Below is a small trained network, with its code and all its weights. Each question gives an input and a class and asks what happens when units are switched off, that is, made to give their printed mean instead of their output.

import numpy as np


def w(rows, s, z=0):
    codes = np.array(rows[::2]) - 128.0
    scale = np.full(codes.shape[1], s)
    scale[-1] = z or s
    return codes * scale


def norm(h):
    return h / np.sqrt((h * h).mean(-1, keepdims=True) + 1e-5)


def f(y):
    return np.maximum(y, 0)


def log_softmax(a):
    a = a - a.max(-1, keepdims=True)
    return a - np.log(np.exp(a).sum(-1, keepdims=True))


def net(x, mask):
    res = np.array(x, float).reshape(1, 3) / 4 @ E
    u = 0
    for l in range(4):
        y = f(norm(res) @ A[l][:, :-1].T + A[l][:, -1])
        res = res + np.where(mask[u : u + 6], y, B[l][:, -1]) @ B[l][:, :-1]
        u += 6
    return log_softmax(norm(res)[-1] @ U[:, :-1].T + U[:, -1])


A, B = {}, {}
E = w([
[78,124,5],'x0',
[47,84,201],'x1',
[222,70,60],'x2',
],0.0014)
A[0] = w([
[64,147,84,94],'L0N0',
[254,152,123,166],'L0N1',
[144,142,106,53],'L0N2',
[68,75,16,6],'L0N3',
[176,108,195,94],'L0N4',
[31,110,77,121],'L0N5',
],0.0041,0.0015)
B[0] = w([
[138,108,71,181],'L0N0',
[195,123,147,251],'L0N1',
[124,131,132,136],'L0N2',
[253,120,124,199],'L0N3',
[100,125,94,182],'L0N4',
[163,97,91,210],'L0N5',
],0.0048,0.0023)
A[1] = w([
[178,60,99,64],'L1N0',
[144,181,38,119],'L1N1',
[159,163,80,132],'L1N2',
[120,53,103,112],'L1N3',
[77,95,129,254],'L1N4',
[138,132,5,247],'L1N5',
],0.0029,0.00089)
B[1] = w([
[145,134,168,197],'L1N0',
[4,45,135,194],'L1N1',
[96,63,190,186],'L1N2',
[134,156,189,162],'L1N3',
[123,115,204,173],'L1N4',
[42,72,179,252],'L1N5',
],0.0019,0.0021)
A[2] = w([
[119,162,133,5],'L2N0',
[158,240,75,28],'L2N1',
[246,145,48,73],'L2N2',
[124,163,2,57],'L2N3',
[52,135,46,166],'L2N4',
[229,141,203,52],'L2N5',
],0.003,0.0013)
B[2] = w([
[133,131,140,128],'L2N0',
[156,111,70,135],'L2N1',
[35,158,163,251],'L2N2',
[211,4,185,160],'L2N3',
[147,125,86,175],'L2N4',
[133,150,82,212],'L2N5',
],0.0036,0.002)
A[3] = w([
[233,191,187,85],'L3N0',
[253,173,17,251],'L3N1',
[101,65,157,132],'L3N2',
[31,131,34,156],'L3N3',
[83,155,75,40],'L3N4',
[115,76,205,44],'L3N5',
],0.0049,0.002)
B[3] = w([
[194,85,31,187],'L3N0',
[140,2,225,253],'L3N1',
[102,175,141,161],'L3N2',
[148,162,33,161],'L3N3',
[98,129,121,133],'L3N4',
[106,144,148,149],'L3N5',
],0.0044,0.0051)
U = w([
[18,179,9,104],'0',
[35,167,254,195],'1',
[217,14,128,188],'2',
[160,217,127,2],'3',
],0.0088,0.0054)

Each question gives the input, the list of numbers given to net, and the class t.
The units are the neurons (one row each of A and B). Each row of codes is followed by its name. A weight is (code - 128) times the scale printed after its matrix; where a second scale follows, it is the last column's (A, B and U).
mask holds one flag per neuron, layer by layer. A switched-off neuron (its flag False) gives its mean, the last column of its row in B, instead of its output. The means were averaged over made-up inputs and are rounded, as every weight is.
A unit's drop is (log p(t) with every unit on - log p(t) with that unit switched off) / (log p(t) with every unit on - log p(t) with every unit switched off).
The circuit of an input: a set's keep is (log p(t) with only the set's units on - log p(t) with every unit switched off) / (log p(t) with every unit on - log p(t) with every unit switched off). Starting from the 12 units with the biggest drops (on a tie, the unit counted first), units are removed one at a time, each time the one whose removal leaves the highest keep (on an exact tie, the one counted first), for as long as the keep stays at least 0.8.
units of the circuit, in order: the units of the circuit, biggest drop first
k most important neurons: the k neurons with the biggest drops, biggest first
k most important neurons of layer l: the k neurons of layer l with the biggest drops, biggest first
drop of u: that unit's drop, to one decimal
input [-1,-5,-7], class 0: units of the circuit, in order : [L3N1]
input [-2,0,-4], class 1: 2 most important neurons : [L0N3; L0N1]
input [-5,-1,-4], class 3: 2 most important neurons : [L3N1; L1N5]
input [0,-7,-7], class 0: units of the circuit, in order : [L0N3; L3N1]
input [1,5,-1], class 1: units of the circuit, in order : [L3N0; L3N1]
input [-6,7,6], class 1: 2 most important neurons of layer 3 : [L3N5; L3N2]
input [-6,1,-3], class 1: 3 most important neurons of layer 0 : [L0N3; L0N1; L0N4]
input [0,5,4], class 1: 2 most important neurons : [L0N1; L3N0]
input [-1,3,3], class 1: 3 most important neurons : [L0N4; L0N1; L0N3]
input [4,2,-4], class 0: 4 most important neurons : [L1N5; L3N1; L0N1; L1N1]
input [-4,5,3], class 1: 3 most important neurons : [L0N3; L0N1; L3N1]
input [-4,-1,-4], class 1: 3 most important neurons : [L0N3; L0N1; L0N5]
input [4,4,-7], class 0: 2 most important neurons : [L3N1; L3N3]
input [5,3,-5], class 0: most important neuron : [L3N1]
input [-3,7,2], class 1: drop of L3N1 : 0.1
input [5,4,-5], class 0: drop of L3N1 : 0.3
input [3,-2,-6], class 0: drop of L3N1 : 0.2
input [3,2,-3], class 0: drop of L3N1 : 0.6
